Below are the code and all the weights of a small trained network. Each question names an input and a class and asks about switching units off, where a switched-off unit gives its printed mean instead of its output.

import numpy as np


def w(rows, s, z=0):
    codes = np.array(rows[::2]) - 128.0
    scale = np.full(codes.shape[1], s)
    scale[-1] = z or s
    return codes * scale


def f(y):
    return np.maximum(y, 0)


def log_softmax(a):
    a = a - a.max(-1, keepdims=True)
    return a - np.log(np.exp(a).sum(-1, keepdims=True))


def net(x, mask):
    res = np.array(x, float).reshape(1, 6) / 4 @ E
    y = f(res @ A[0][:, :-1].T + A[0][:, -1])
    res = res + np.where(mask, y, B[0][:, -1]) @ B[0][:, :-1]
    return log_softmax(res[-1] @ U[:, :-1].T + U[:, -1])


A, B = {}, {}
E = w([
[136,139,118,132,115,114,148,130,153,156,146,121],'x0',
[150,91,44,134,37,238,14,142,251,114,69,144],'x1',
[184,200,236,58,98,100,15,253,141,158,158,115],'x2',
[70,28,72,34,187,198,121,201,87,243,158,48],'x3',
[247,189,61,154,167,232,72,77,25,187,197,222],'x4',
[56,172,65,116,93,49,100,169,77,217,28,226],'x5',
],0.0065)
A[0] = w([
[177,214,137,213,69,60,135,60,150,47,97,170,69],'neuron 1',
[212,213,45,180,156,238,93,92,58,190,150,224,208],'neuron 2',
[191,88,183,142,168,223,159,79,183,35,238,63,80],'neuron 3',
[154,209,207,60,90,95,23,198,162,183,109,112,113],'neuron 4',
[181,87,164,136,150,200,165,94,176,32,204,21,54],'neuron 5',
[79,37,63,28,188,172,124,155,124,241,133,55,99],'neuron 6',
[56,36,59,66,190,187,118,184,123,205,147,62,88],'neuron 7',
[158,184,156,197,93,56,100,62,202,60,85,190,53],'neuron 8',
[87,172,198,112,223,32,231,90,39,125,196,127,159],'neuron 9',
[153,87,104,117,40,201,89,110,208,110,76,113,34],'neuron 10',
[34,86,153,133,96,60,172,176,162,95,45,70,48],'neuron 11',
[155,173,154,207,94,103,131,76,202,74,107,188,45],'neuron 12',
[53,89,39,196,163,162,193,13,167,102,117,129,25],'neuron 13',
[49,88,172,119,119,87,144,178,200,86,63,60,3],'neuron 14',
[86,53,28,188,189,143,216,1,135,109,115,123,46],'neuron 15',
[60,100,37,158,100,90,146,86,80,156,33,176,110],'neuron 16',
[51,199,48,95,77,39,88,181,75,211,13,248,199],'neuron 17',
[116,85,74,157,35,202,65,140,203,118,83,155,31],'neuron 18',
[76,95,154,110,78,64,162,118,213,68,67,70,18],'neuron 19',
[205,115,177,86,127,141,84,186,126,82,145,91,137],'neuron 20',
[168,104,33,134,58,200,45,128,230,113,55,120,44],'neuron 21',
[84,64,57,183,136,144,199,61,157,112,88,146,29],'neuron 22',
[21,80,179,115,53,113,154,149,178,87,64,97,46],'neuron 23',
],0.0058,0.0017)
B[0] = w([
[189,79,123,53,56,208,182,135,100,71,81,186,215],'neuron 1',
[123,164,54,159,117,203,69,39,68,197,214,110,254],'neuron 2',
[32,75,50,175,191,154,217,126,210,148,161,182,236],'neuron 3',
[88,196,190,107,168,67,37,202,186,98,180,184,225],'neuron 4',
[32,85,85,159,187,107,189,176,222,130,120,168,225],'neuron 5',
[195,102,191,16,33,186,177,132,112,62,80,194,227],'neuron 6',
[197,108,155,38,54,182,165,139,123,53,82,173,222],'neuron 7',
[184,102,132,58,46,175,160,151,142,63,92,166,210],'neuron 8',
[255,66,198,185,187,51,142,145,26,210,38,47,240],'neuron 9',
[196,58,187,214,183,63,129,149,72,169,59,74,201],'neuron 10',
[86,142,61,187,72,194,108,46,68,188,174,91,218],'neuron 11',
[174,114,162,57,73,172,156,144,110,81,80,182,196],'neuron 12',
[136,222,156,112,146,73,26,213,157,81,168,148,211],'neuron 13',
[129,145,112,138,102,190,79,59,64,147,206,128,212],'neuron 14',
[155,190,183,127,129,70,7,187,139,87,177,160,221],'neuron 15',
[82,153,109,140,178,94,159,190,204,118,154,185,200],'neuron 16',
[34,41,65,172,217,139,213,160,204,142,124,196,255],'neuron 17',
[186,69,166,192,171,62,129,172,71,166,54,45,209],'neuron 18',
[108,142,86,144,91,170,102,59,48,171,193,122,211],'neuron 19',
[85,161,133,127,158,80,88,153,162,109,196,150,189],'neuron 20',
[204,86,169,201,191,57,125,137,62,196,53,43,226],'neuron 21',
[124,220,190,83,141,72,67,190,159,84,149,130,196],'neuron 22',
[99,152,88,149,109,196,83,63,92,209,199,106,210],'neuron 23',
],0.0062,0.0096)
U = w([
[224,62,227,221,194,19,178,137,30,193,12,28,79],'0',
[201,96,182,4,12,228,213,130,123,34,58,200,57],'1',
[118,185,58,187,96,234,68,12,48,203,235,115,16],'2',
[109,242,228,103,154,23,6,230,213,77,197,162,61],'3',
[16,53,69,190,212,118,254,166,244,129,113,196,251],'4',
],0.0063,0.0018)

Each question gives the input, the list of numbers given to net, and the class t.
The units are the neurons (one row each of A and B). Each row of codes is followed by its name. A weight is (code - 128) times the scale printed after its matrix; where a second scale follows, it is the last column's (A, B and U).
mask holds one flag per neuron, in row order. A switched-off neuron (its flag False) gives its mean, the last column of its row in B, instead of its output. The means were averaged over made-up inputs and are rounded, as every weight is.
A unit's drop is (log p(t) with every unit on - log p(t) with that unit switched off) / (log p(t) with every unit on - log p(t) with every unit switched off).
The circuit of an input: a set's keep is (log p(t) with only the set's units on - log p(t) with every unit switched off) / (log p(t) with every unit on - log p(t) with every unit switched off). Starting from the 12 units with the biggest drops (on a tie, the unit counted first), units are removed one at a time, each time the one whose removal leaves the highest keep (on an exact tie, the one counted first), for as long as the keep stays at least 0.8.
units of the circuit, in order: the units of the circuit, biggest drop first
unit that matters most: the unit with the biggest drop
top k neurons: the k neurons with the biggest drops, biggest first
drop of u: that unit's drop, to one decimal
input [-6,4,-7,5,-8,3], class 2: unit that matters most => neuron 11
input [-2,6,5,6,6,3], class 0: top 2 neurons => neuron 21; neuron 18
input [-4,4,5,4,4,-3], class 3: top 4 neurons => neuron 9; neuron 4; neuron 20; neuron 11
input [-6,3,-7,-8,-1,-4], class 1: top 3 neurons => neuron 1; neuron 8; neuron 12
input [8,-5,-7,2,-1,7], class 3: top 2 neurons => neuron 15; neuron 13
input [-6,0,7,6,6,-8], class 4: units of the circuit, in order => neuron 3; neuron 5
input [-2,5,-8,0,6,-7], class 3: units of the circuit, in order => neuron 15; neuron 13
input [4,3,-1,0,0,-4], class 4: top 2 neurons => neuron 9; neuron 3
input [5,-3,-3,1,3,4], class 4: top 2 neurons => neuron 17; neuron 21
input [-6,1,4,-4,1,-5], class 4: top 2 neurons => neuron 3; neuron 6
input [-2,-6,-4,-6,4,7], class 4: top 2 neurons => neuron 17; neuron 16
input [-3,-2,-1,7,-8,-2], class 2: top 3 neurons => neuron 11; neuron 23; neuron 14
input [5,2,-5,-7,-7,-1], class 1: top 4 neurons => neuron 8; neuron 1; neuron 12; neuron 2
input [4,2,1,2,-4,-8], class 4: unit that matters most => neuron 5
input [-8,-5,-8,4,-3,-1], class 3: drop of neuron 13 => 0.1
input [6,-2,6,4,-7,3], class 2: drop of neuron 11 => 0.2
input [-4,-6,-8,8,0,7], class 1: drop of neuron 17 => 0.0
